In the rows, 128 means zero.
Each row of numbers belongs to one of the things below and depends on some of the facts about them. Some rows are named. Which thing is each other row?

Facts:
ξ: comes just before; ε: uses; Π: is directly part of; Σ: points at; Ψ: refers to
fanu Π:kobror
druklun Π:kegal
skugi ε:tratrun Π:plezeflo Ψ:skube
kliflil Π:groplon Σ:skubo
nilan ξ:grofil Π:magen
tikur ξ:telek ε:druklun Π:drebril Σ:fibo
gobrun ξ:flusok ε:stofus Π:trutos Σ:kasker
sagrir ξ:drudris ε:briga Π:drerer
nubrubon ξ:fibo Π:drebril Σ:tikur Ψ:tratrun
dotras ξ:stesko Π:vutol
pepagrem ε:rebrulis Π:bregi Ψ:ruten
podrogril Ψ:fatrus
steklorim ξ:liba Π:stobritrim Σ:liba
ginam ε:drazis Π:skimu
burin ξ:trode Π:drerer Ψ:plapluk
trode ξ:skube ε:kegal Π:drerer Σ:skube
vomil Ψ:podrogril skibal
nifus ξ:vuklok Π:flelil Ψ:gritrer
getovil ε:trisal Π:vomil
nunen ξ:steklapo Π:movi
steskos ξ:patas ε:fanu Π:driger
tratrun ξ:grozeval ε:bamoplon Π:drazis Ψ:doguklan steklorim
niber ε:podrogril Π:vidar
gritrer Π:stevuklak Ψ:podrogril doguklan skibal
skibal ξ:stofi ε:groplon Π:podrogril
flusok ξ:rebrulis Π:trutos Ψ:bregi noklar
trodruk Π:skofla
droze ξ:stanes ε:podrogril Π:podrogril Ψ:nubrubon
bratrim ξ:gosover ε:liba Π:stapun Σ:vestim
magen Ψ:soplaklus skibal
sokla ξ:tikur Π:drebril Σ:fibo tikur nubrubon
drubidom ε:briga Π:fluple
tomu Π:noklar
liston ξ:gobrun ε:vutol Π:trutos
vegul ξ:brifam Π:briga Ψ:gruze zigozo skibal
buzuk ξ:bogu ε:skimu Π:vutol Σ:drestur
stubra Π:drotal Σ:rivul
binis ξ:ploze ε:kegal Π:drazis
grekar ε:podrogril Π:driger
drestur ξ:gedok Π:vutol
stofus ξ:duklar Π:drova Σ:fleges
brotre ξ:gruze ε:vutol Π:vomil Σ:getovil
stidra ξ:lagor ε:podrogril Π:lemor Ψ:soplaklus
kegu ξ:draskel ε:stobritrim Π:fatrus
driko ξ:nilan Π:magen
flaplir ξ:tupinom ε:plezeflo Π:vidar Σ:niber Ψ:steklorim
bogu ξ:drestur Π:vutol Σ:gedok Ψ:podrogril bregi
bamoplon Ψ:skibal
brifam Π:briga Ψ:podrogril skibal
vuklok ξ:kanidek Π:flelil Σ:kanidek
grozeval ξ:ruten ε:drotal Π:drazis
drudris ξ:gridu Π:drerer Σ:trode Ψ:doguklan skibal steklorim patas
bruro ξ:fluges ε:druklun Π:zosta Σ:brogruk
duklar ξ:bugruk Π:drova Σ:stofus
gafle Π:movi Σ:steklapo Ψ:kanidek
gakilak ξ:finam ε:stapun Π:drotal Ψ:skibal
brige Π:stapun Ψ:vopotran noklar
troril ξ:buzuk Π:vutol Ψ:soplaklus kegu drova
seskufal Π:stobritrim Ψ:skibal
skubo ξ:griflel ε:skimu Π:groplon
gibil ξ:grekar Π:driger Σ:patas
stanes ξ:grobo Π:podrogril
plovir Π:bamoplon Σ:padin Ψ:skibal
soplaklus ξ:satafu Π:fatrus Σ:satafu Ψ:patas
buplas Π:fatrus
grati ξ:fanu ε:lemor Π:kobror
griflel ξ:kliflil ε:plovir Π:groplon Σ:kliflil
zagre ξ:stubra Π:drotal Ψ:brupo stofi
lotrum ξ:padin ε:skimu Π:bamoplon
grobo ξ:skibal ε:ginam Π:podrogril Σ:stanes
floskon Π:pligrun
gedok ε:grobo Π:vutol Σ:drestur
liba ξ:seskufal Π:stobritrim
bezu ε:bramak Π:drova Ψ:drerer
trisal ξ:flustiskon ε:skimu Π:flelil Ψ:soplaklus trutos
graligrel ξ:brilim ε:griflel Π:vidar
gruze ξ:getovil ε:nilan Π:vomil Ψ:lagor skibal skimu
gosover ξ:dromu ε:tomu Π:stapun Σ:vestim
dekenis ξ:flaplir Π:vidar Σ:flaplir Ψ:gritrer
flugres ε:fatrus Π:lemor
dudrir Π:labre Ψ:skibal
skoman ξ:brige ε:tratrun Π:stapun Ψ:skubo
bramak ξ:bruro ε:griflel Π:zosta
bugruk ξ:brugevin Π:drova Σ:brugevin
kasker ξ:liston Π:trutos Σ:liston
bregi Ψ:doguklan soplaklus
trada ξ:soplaklus ε:drazis Π:fatrus
rivul ξ:gakilak ε:ginam Π:drotal Σ:finam
fleges ξ:bezu Π:drova
zigozo ξ:plukleko Π:flelil Ψ:steklorim
finam ξ:zagre Π:drotal Σ:rivul stubra Ψ:floskon
klinik Ψ:draskel
driger Ψ:skibal nubrubon
floskul ε:stapun Π:brupar Ψ:skibal fluple fatrus
plukleko ε:podrogril Π:flelil
vestim ξ:skoman ε:gafle Π:stapun Σ:brige
gridu Π:drerer Ψ:finam skibal fatrus
stikar ξ:gritrer ε:plezeflo Π:stevuklak
rebrulis ξ:gromu Π:trutos Ψ:kanidek tratrun
zetrak ξ:plovir ε:vopotran Π:bamoplon Ψ:ruten
doguklan ξ:brotre ε:drova Π:vomil Σ:gruze
fibo ξ:sokla ε:ginam Π:drebril Σ:nubrubon
brilim ξ:niber ε:patas Π:vidar Σ:kebro
librudrom ξ:steskos Π:driger
gromu ε:pligrun Π:trutos
vopotran ξ:floskon Π:pligrun Ψ:draskel
fluges Π:zosta Σ:bruro
rames ξ:droze ε:vidar Π:podrogril
lemor Ψ:skubo
fluple Ψ:skibal brifam
trivi ξ:tratrun ε:ginam Π:drazis Σ:pulo binis
ruten ξ:pulo ε:fatrus Π:drazis
stofi ξ:brupo ε:vidar Π:podrogril Σ:grobo Ψ:podrogril
plapluk ξ:trodruk ε:skofla Π:skofla Ψ:trutos
dromu ξ:vestim Π:stapun Ψ:doguklan ruten
ploze Π:drazis
brugevin ξ:fleges Π:drova Σ:duklar fleges
brupo Π:podrogril Ψ:tratrun trutos
stesko ξ:troril Π:vutol
kanidek ξ:trisal ε:druklun Π:flelil Σ:vuklok Ψ:zigozo trutos
kebro ξ:graligrel Π:vidar
brogruk ξ:bramak Π:zosta Ψ:drudris
flustiskon ξ:zigozo ε:skofla Π:flelil Ψ:brogruk drudris droze
drerer Ψ:stidra nubrubon
grarin ε:skofla Π:klinik Ψ:skugi
patas ξ:gibil ε:draskel Π:driger
deser ξ:buplas Π:fatrus Σ:trada
tupinom ξ:kebro ε:draskel Π:vidar Σ:brilim Ψ:bamoplon brupo
grofil ε:groplon Π:magen
drazis Ψ:drerer skimu
draskel ξ:deser Π:fatrus Σ:buplas
pidrokla ξ:kasker ε:ginam Π:trutos
padin ξ:kubon Π:bamoplon
fito ξ:vunisir ε:grobo Π:noklar Ψ:skibal steklorim
siplo ξ:treguklam ε:skofla Π:bamoplon Σ:padin
stupler ξ:flugres Π:lemor Σ:stidra Ψ:zigozo flaplir driger gritrer
skube ξ:sagrir ε:druklun Π:drerer Ψ:drudris
vunisir ξ:tomu Π:noklar Ψ:stanes
treguklam ξ:zetrak Π:bamoplon
telek Π:drebril Ψ:drubidom trutos
pulo ξ:binis ε:bamoplon Π:drazis Σ:grozeval
satafu ξ:kegu ε:groplon Π:fatrus Σ:buplas
steklapo ξ:gafle Π:movi Σ:nunen
kubon ξ:siplo ε:pligrun Π:bamoplon Σ:plovir lotrum
lagor ξ:stupler Π:lemor Σ:stidra Ψ:doguklan fatrus

Some rows with their names:
rebrulis: [ 94 126 123 131 155 125 155 138 139 126 137 137 124 116 113 104 136 161
 122 141 124 128 112 120 133 124 121 123 140 121 152 138]
drerer: [126 124 114 139 108 126 122 112 123 132 134 147 122 133 121 118 128 130
 132 128 108 128 105 135 130 115 147 117 124 137 122 138]
satafu: [143 141 135 143 114 149 137 137 126 127 117 115 153 134 109 153 130 103
 143 106 132 162 150 132 128 131 131 110 111 115 132 101]
floskon: [137 127 134 119 127 133 126 129 127 127 118 119 130 128 139 132 116 117
 130 126 128 122 144 125 112 125 126 136 130 128 130 127]
brifam: [134 126 106 122 141 130 110 130 117 136 127 106 116 147 126 121 117 121
 115 123 127 138 138 130 113 128 140 139 148 143 124 113]
grofil: [139 129 144 123 137 126 119 133 130 126 122 119 131 125 126 141 123 124
 136 125 119 133 132 116 127 134 125 126 114 115 131 120]
movi: [144 119 128 140 108 131 127 113 119 139 143 139 124 125 140 129 132 123
 141 136 112 114 114 143 127 114 136 123 113 124 133 144]
kebro: [119 124 121 113 156 130 111 124 137 140 112 139 124 121 138 140 141 145
 134 115 126 115 129 103 149 129 108 138 114 122 160 139]
tratrun: [119 132 130 110 147 132 120 114 155 123 113 127 114 106 111 125 126 157
 112 106 106 108 132 126 105 137 128 141 138 138 132 122]
sagrir: [133 135 140 126 130 125 127 139 130 128 126 125 135 125 127 145 141 131
 135 125 137 138 122 111 144 136 124 122 124 114 134 122]
nunen: [124 125 130 119 117 127 114 114 132 128 113 125 124 123 156 129 118 120
 122 125 137 113 148 127 128 125 115 146 136 147 109 133]
fleges: [124 123 139  59 164  82  83 155 133  20 168 231 112 209 134  88 128 122
 131 186 165  49  89 171 126 161  77 146 111  87 108 150]
steklapo: [138 127 136 120 128 132 130 129 127 127 118 113 131 124 137 131 113 119
 127 118 124 125 147 127 113 126 125 137 129 130 131 126]
tikur: [145 132 139 129 128 135 140 148 140 142 130 116 142 123 118 147 143 128
 136 124 130 149 124 112 147 136 131 110 121 112 139 123]
stidra: [108 122 127 115 124 116 111 118 128 123 109 135 113 130 131 124 108 121
 110 121 137 128 133 116 131 132 123 143 148 161  92 124]
gosover: [159 129 140 119 129 151 148 159 152 146 135  99 144 118 118 146 116 105
 128 112 119 134 148 122 120 139 137 124 137 129 139 117]
stikar: [145 120 135 107 114 139 132 126 130 135 119 122 122 126 140 139 110 113
 111 129 143 118 139 118 137 133 114 138 144 142 110 132]
flusok: [105 126 126 124 153 120 138 145 145 133 134 132 122 125 113 118 142 151
 126 137 124 133 109 106 146 130 126 119 138 124 141 135]
driko: [132 126 126 120 119 139 128 128 140 130 115 119 128 125 145 131 120 112
 125 123 133 114 151 128 131 129 117 136 139 146 113 131]
bezu: [103 129 128 143 143 116 151 137 122 125 138 139 134 119 103 122 129 144
 117 139 140 145 108 125 142 133 130 122 127 121 135 122]

Which thing is each row?
No name comes twice in this set of rows, the named rows included.
[148 131 135 120 117 150 139 126 158 130 127 111 132 104 128 137 133 128
 123 117 118 106 155 137 126 133 121 131 144 142 123 127]	steklorim
[104 132 152 156 139  96 157 171 134 119 163 103 137 117 110 104 128 137
 125 167 131 167 107 120 128 140 154 104 156 116 104 114]	stofi
[110 127 106 147 149 122 140 134 120 137 145 127 132 131 109 111 132 144
 124 141 139 145 117 132 139 127 130 122 135 125 139 117]	gridu
[108 132 128 138 140 117 134 140 132 126 136 138 136 131 108 130 140 140
 127 125 134 149 113 122 147 137 132 120 128 123 127 122]	skoman
[112 126 152 150 138 106 163 144 114 119 149 120 136 112 121 116 121 136
 122 162 149 144 119 128 131 129 124 124 121 104 125 123]	plukleko
[129 141 115 144 138 145 143 131 149 134 141 117 136 115  90 129 163 159
 125 119 123 139 118 139 139 137 133 111 138 117 142 114]	drudris
[158 120 142  44 157 103  88 166 149  26 164 199 111 209 131  94 103  97
 124 171 146  41 118 173  99 166  85 149 128  98 102 142]	duklar
[118 124 131 117 121 128 126 135 136 127 118 135 120 131 123 129 112 115
 112 122 135 130 132 117 138 131 130 133 153 157  98 128]	plapluk
[148 145 130 145 121 151 146 154 145 138 134 118 165 127 100 159 146 107
 144 105 130 157 140 128 151 139 136 101 115 115 144 108]	buzuk
[ 99 143 138 152 134 113 156 122 132 114 140 125 131 105  98 109 145 167
 117 140 132 139 111 144 124 131 132 116 140 109 125 119]	zigozo
[121 138 147 121 125 115 134 138 129 110 114 119 125 131 118 125 126 131
 118 126 129 154 118 113 119 140 145 118 149 123 110 115]	kanidek
[124 128 127 119 130 131 127 129 131 123 115 123 122 133 125 120 114 126
 119 116 122 130 135 126 108 129 133 133 139 137 121 119]	vunisir

The same things again, as new rows of numbers:
Named rows:
fatrus: [147 115 130  99 109 139 135 163 159 136 144 139 120 128 134 124 127 116
 151 125 116 138 122 119 148 123 116 137 124 138 113 105 128 116]
gridu: [130 134 108 117 152 113 169 131 137 132 103 143 111 129 115 139 119 136
 143 130 123 136 119 137 126 135 118 124 133 126 134 131 121 139]
finam: [141 126 114 109 135 115 139 119 143 114 123 133 111 124 130 128 130 138
 130 124 124 133 111 133 131 124 124 116 125 137 131 137 127 123]
drebril: [143 126 117 101 119 123 127 144 137 122 142 134 127 134 137 135 148 103
 138 143 113 140 124 129 124 126 113 136 118 134 113 121 136 133]
tikur: [135 133 104 106 151 119 145 120 127 118 129 131 121 135 125 115 126 130
 132 133 111 130 118 124 131 139 139 116 117 136 128 141 124 129]
lemor: [149 120 128  94 121 121 129 141 147 125 134 140 128 130 142 149 148 109
 134 136 124 136 118 136 124 126 104 133 126 129 119 114 138 126]
nunen: [155 119 132 110 117 135 119 108 130 104 158 124 106 129 129 107 133 135
 143 137 111 139 122 153 133 111 125 124 136 127 147 142 122 141]
drova: [149 119 127  98 118 122 128 141 137 122 140 142 128 139 142 147 143 107
 137 141 113 138 128 134 131 118 111 134 128 147 112 122 138 135]
driko: [143 115 124 115 112 126 116 109 130 102 149 125 104 120 129 115 132 132
 140 130 119 132 114 143 126 106 131 125 128 139 137 144 128 131]
drubidom: [138 120 102 116 136 124 126 118 125 121 130 122 117 132 123 116 131 132
 135 136 107 133 120 135 130 126 126 127 121 134 127 128 136 131]
fluple: [146 144 131 120 128 117 147 150 153 131 121 143 112 118 124 147 143  94
 150 143 126 139 125 151 106 118 118 141 136 116 117 109 132 133]
kubon: [157  77  67 212  98  66  88 142  84  38  60  78 121 153 130 175  89 107
 183 119 151 146 137 116 118  87  53 140  64 135 145 168 114  94]
tratrun: [139 120  99 110 112 118 130  95 149  92 152 145 112 101 126 136 126 151
 118 144 127 122 106 140 109 123 100 115 127 131 163 131 124 124]
getovil: [131 132  94 110 147 127 154 126 119 129 129 129 120 145 117 115 126 134
 141 139 101 147 127 123 144 146 110 126 125 122 144 135 116 144]
vegul: [150 125 132 128 115 117 132 113 148 106 133 129  98 107 123 123 126 131
 141 132 131 134 109 158 113 103 129 124 141 125 141 131 123 126]
gedok: [122 132  93 111 159 109 151 131 134 122 116 134 124 127 125 124 112 132
 133 124 119 123 108 104 136 141 147 109 109 148 111 137 126 111]
plapluk: [156 125 123 113 121 109 113 107 140 114 124 104  98 114 147 113 146 141
 120 123 123 146 106 149 129 112 127 119 134 116 137 142 134 114]
trodruk: [126 118 103 104 149 123 153 129 125 126 121 140 126 142 124 131 122 135
 139 131 115 134 123 120 139 140 119 118 120 137 128 138 123 138]
ginam: [140 116 108 112 132 119 130 119 125 117 130 134 120 135 124 123 128 133
 139 133 112 130 121 135 133 125 123 126 125 141 128 127 135 133]
plukleko: [125 127  99 109 144 120 155 135 123 137 116 132 117 137 123 116 110 141
 136 137 107 134 125 112 143 142 133 123 118 130 132 136 124 129]

Which thing is each row?
No name comes twice in this set of rows, the named rows included.
[130 143 103 135 142 113 157 124 134 127 114 138 102 121 100 122 112 127
 153 150 113 136 126 144 119 117 131 129 140 131 127 140 116 139]	skibal
[150 123 117 117 119 126 116 108 128 104 155 117 105 122 130 100 136 131
 138 142 109 139 121 146 126 111 135 123 133 123 142 140 130 132]	rivul
[142 141 115 136 132 117 145 124 153 115 122 129  91 102 104 117 124 128
 157 136 127 141 111 153 111 109 129 128 143 121 136 128 116 132]	gakilak
[136 121 109 119 117 126 112 106 134 105 149 118 102 113 116 102 139 137
 142 136 117 139 110 141 126 106 128 125 126 141 135 143 124 130]	rames
[148 126 121  97 122 114 128 127 143 127 126 140 127 131 141 151 155 116
 130 143 125 138 117 141 118 125 100 135 129 134 120 122 140 138]	drazis
[132 129 104 109 139 108 144 122 149 114 118 140 120 115 129 142 122 139
 126 124 128 123 101 123 125 128 124 111 117 142 126 136 128 116]	stupler
[137 126 112 113 129 107 133 116 151 105 128 134 113 110 130 135 129 138
 127 125 133 122 101 132 118 119 125 114 124 141 129 137 130 112]	lagor
[152 119 127  96 114 123 126 151 145 136 131 126 122 131 148 124 141 115
 136 128 112 143 119 123 147 126 119 132 119 127 115 114 137 115]	trutos
[122 122  94 103 150 116 152 119 116 125 116 140 124 145 119 136 129 136
 136 135 121 134 122 125 131 137 114 122 121 140 132 145 122 146]	ploze
[146 123 115 101 126 116 136 119 150 132 112 121 104 119 136 113 133 155
 129 117 122 141 103 130 149 126 114 121 129 128 140 136 127 116]	trisal

The same things again, as new rows of numbers:
Some things and their rows:
buzuk: [ 87 125 130 121 110 119 136 115 124 124 125 104  96 122 125 115 135 122
 128 129 142 112 107 140 153 106 138 116 139 124 124 134 130 151 148 140
 139 157 142 113 106 144 136]
drova: [133 112 127 135 120 140 129 108 142 172 126 121 185 126 118 123 137 135
 125 135 116 126 125 131 119 129 122 146 128 136 126 132 125 114 131 127
  95  94 100 110 130 119 123]
podrogril: [147 109 125 134 128 120 122 102 126 175 136 111 206 144 135 118 129 132
 121 131 107 138 130 132 131 132 126 132 116 151 128 129 128 109 134 139
  92 110 103 118 126 113 132]
trutos: [119 120 136 135 118 143 123 105 136 160 120 111 192 126 124 109 136 129
 124 134 103 139 125 128 121 127 119 145 135 143 129 127 124 124 134 132
  97 123 118 113 128 120 127]
kubon: [158 160 151 113 123 101 157 138 155  97 134  93 180 101 137  94 131 102
 129 126 128 101 150  86 143 116 117  93 130  97 124 109 120 105 175 111
 152 122 202 116 106 157 120]
ploze: [135 128 121 140 131 134 151 133 139 118 134 135 125 118 118 137 138 141
 130 142 130  82 115 153  96  97 144 135 137 124 130 137 126 152 128 135
 172 116 129 131 125 144 128]
telek: [111 119 130 141 125 130 144 123 130 136 138 123 127 132 120 125 136 148
 128 138 133 123 120 133 123 111 138 134 132 123 114 123 124 150 142 138
 136 121 111 135 119 126 125]
fibo: [102 113 132 132 123 136 142 138 117 131 105 127  90 134 134 137 136  94
 126 135 106 142 122 123 123 128 128 135 131 148 116 117 125 126 120 128
 128 152 127 119 121 126 124]
zosta: [111 106 127 130 118 129 132 115 132 135 125 115 168 123 122 131 136 112
 126 133 111 114 132 132 114 122 126 141 129 140 130 127 122 113 125 123
 101 114 108 112 129 124 126]
steklorim: [139 132 119 123 126 137 135 127 130 170 108 127 124 139 148 109 131 123
 119 133 102 168 117 131 137 139 130 137 129 144 106 129 130 120 135 135
 117 122 166 111 115 134 124]
fatrus: [141 117 120 122 118 159 130 117 145 128 115 127 183 123 135 114 138 132
 120 139 126 131 129 141 116 125 122 147 132 138 138 145 126 112 124 136
 112  95 132 102 140 129 124]
bogu: [107 126 127 125 117 117 136 115 125 123 137 118 114 126 125 117 135 155
 127 130 151 117 107 144 154 110 139 123 136 106 117 141 136 152 162 151
 129 124 118 118 109 135 137]
brupar: [107 102 130 132 117 128 128 112 133 138 122 113 170 124 121 128 136 111
 129 133 113 106 134 131 116 122 124 143 130 142 134 129 123 107 123 118
 104 114 103 111 126 125 126]
finam: [134 124 121 128 129 131 138 129 126 134 125 131 126 142 141 125 131 124
 124 136 118 138 122 136 132 126 136 130 125 136 112 130 132 128 135 140
 133 119 142 120 119 133 128]
stikar: [108 121 123 126 127 123 142 130 121 154 110 127  91 148 134 121 135  89
 128 135  91 137 119 119 122 134 129 130 135 132 104 118 127 106 135 122
 113 151 117 116 109 134 121]
kliflil: [122 118 123 135 124 134 142 131 127 142 119 128 112 136 131 135 135 109
 126 136 118 131 120 127 130 117 133 130 128 140 117 124 124 124 126 132
 129 131 123 123 121 130 124]
grozeval: [115 101 137 144 134 174 157 162 125 105 101 157  95 132 133 151 142  90
 124 149  92 141 129 121  84 120 123 154 130 154 126 121 118 126  97 130
 145 148 130 132 146 118 111]
stevuklak: [106 107 128 131 118 128 130 111 133 132 122 114 170 124 120 129 137 114
 128 133 111 110 133 129 114 125 124 140 127 141 132 132 123 106 123 121
 103 115 109 110 127 125 126]
drudris: [129 132 124 134 130 128 140 120 128 134 136 130 134 130 134 119 133 148
 126 137 131 127 115 146 125 118 141 131 129 121 116 129 131 147 145 148
 141 115 140 126 118 131 132]
pidrokla: [109 119 131 130 122 127 140 133 119 136 108 124  96 136 132 132 132  93
 124 133 105 149 125 117 133 128 132 129 129 149 105 116 126 112 128 123
 118 152 146 120 117 130 122]

Name these rows:
No name comes twice in this set of rows, the named rows included.
[106 121 129 141 124 125 143 123 126 131 138 126 128 126 113 129 135 146
 130 135 141 108 112 143 125 107 142 132 130 119 120 130 126 165 143 141
 146 117 103 133 116 129 130]	brige
[163 163 158 119 128 104 160 134 153  99 136 104 193 103 133  99 132 105
 131 128 129  94 148  88 139 114 116  93 134  92 128 107 120 107 172 118
 155 132 191 119 110 153 118]	siplo
[124 137 127 122 126 135 133 124 126 160 101 125 117 134 144 107 132 114
 120 136 100 165 114 132 131 141 128 136 135 142 103 124 133 120 142 132
 120 135 176 107 113 138 123]	doguklan
[121 107 134 149 137 166 157 156 123  98 120 149 114 133 126 141 144 107
 128 151  99 109 124 129  72 103 127 150 134 137 140 127 117 147 107 141
 163 158 116 140 144 121 116]	binis
[110 117 122 131 120 136 143 136 132 152 115 127  97 140 133 123 134 115
 122 135 109 171 126 119 135 127 130 140 130 138  98 117 126 122 131 123
 114 118 126 123 120 125 119]	burin
[123 122 134 135 123 125 134 125 128 145 116 118 135 128 127 125 139 124
 126 135 107 142 123 123 116 118 127 140 144 131 115 123 124 142 132 134
 129 149 140 118 125 131 124]	drubidom
[137 121 119 132 129 119 138 128 123 149 125 128 118 149 147 131 127 117
 121 135 107 170 132 121 139 135 134 130 119 144  96 116 131 111 137 132
 114 111 133 126 118 123 125]	nifus
[141 125 129 138 130 151 144 130 131 150 122 133 135 141 136 112 137 119
 121 141 100 158 118 128 120 126 128 138 129 137 115 125 124 131 132 143
 122 130 129 126 124 124 119]	patas
[208 158 157 131 138 126 167 138 157  90 169 117 244 110 136 106 132 145
 128 136 158  92 151 101 138 102 119  95 120  86 140 120 124 116 179 140
 158  90 166 132 123 137 121]	plovir
[131 109 122 133 125 146 144 142 130 147 108 135  95 142 139 133 135  88
 123 137 103 160 128 116 130 129 125 134 128 151 112 122 121 108 119 127
 111 139 125 124 124 120 117]	nunen

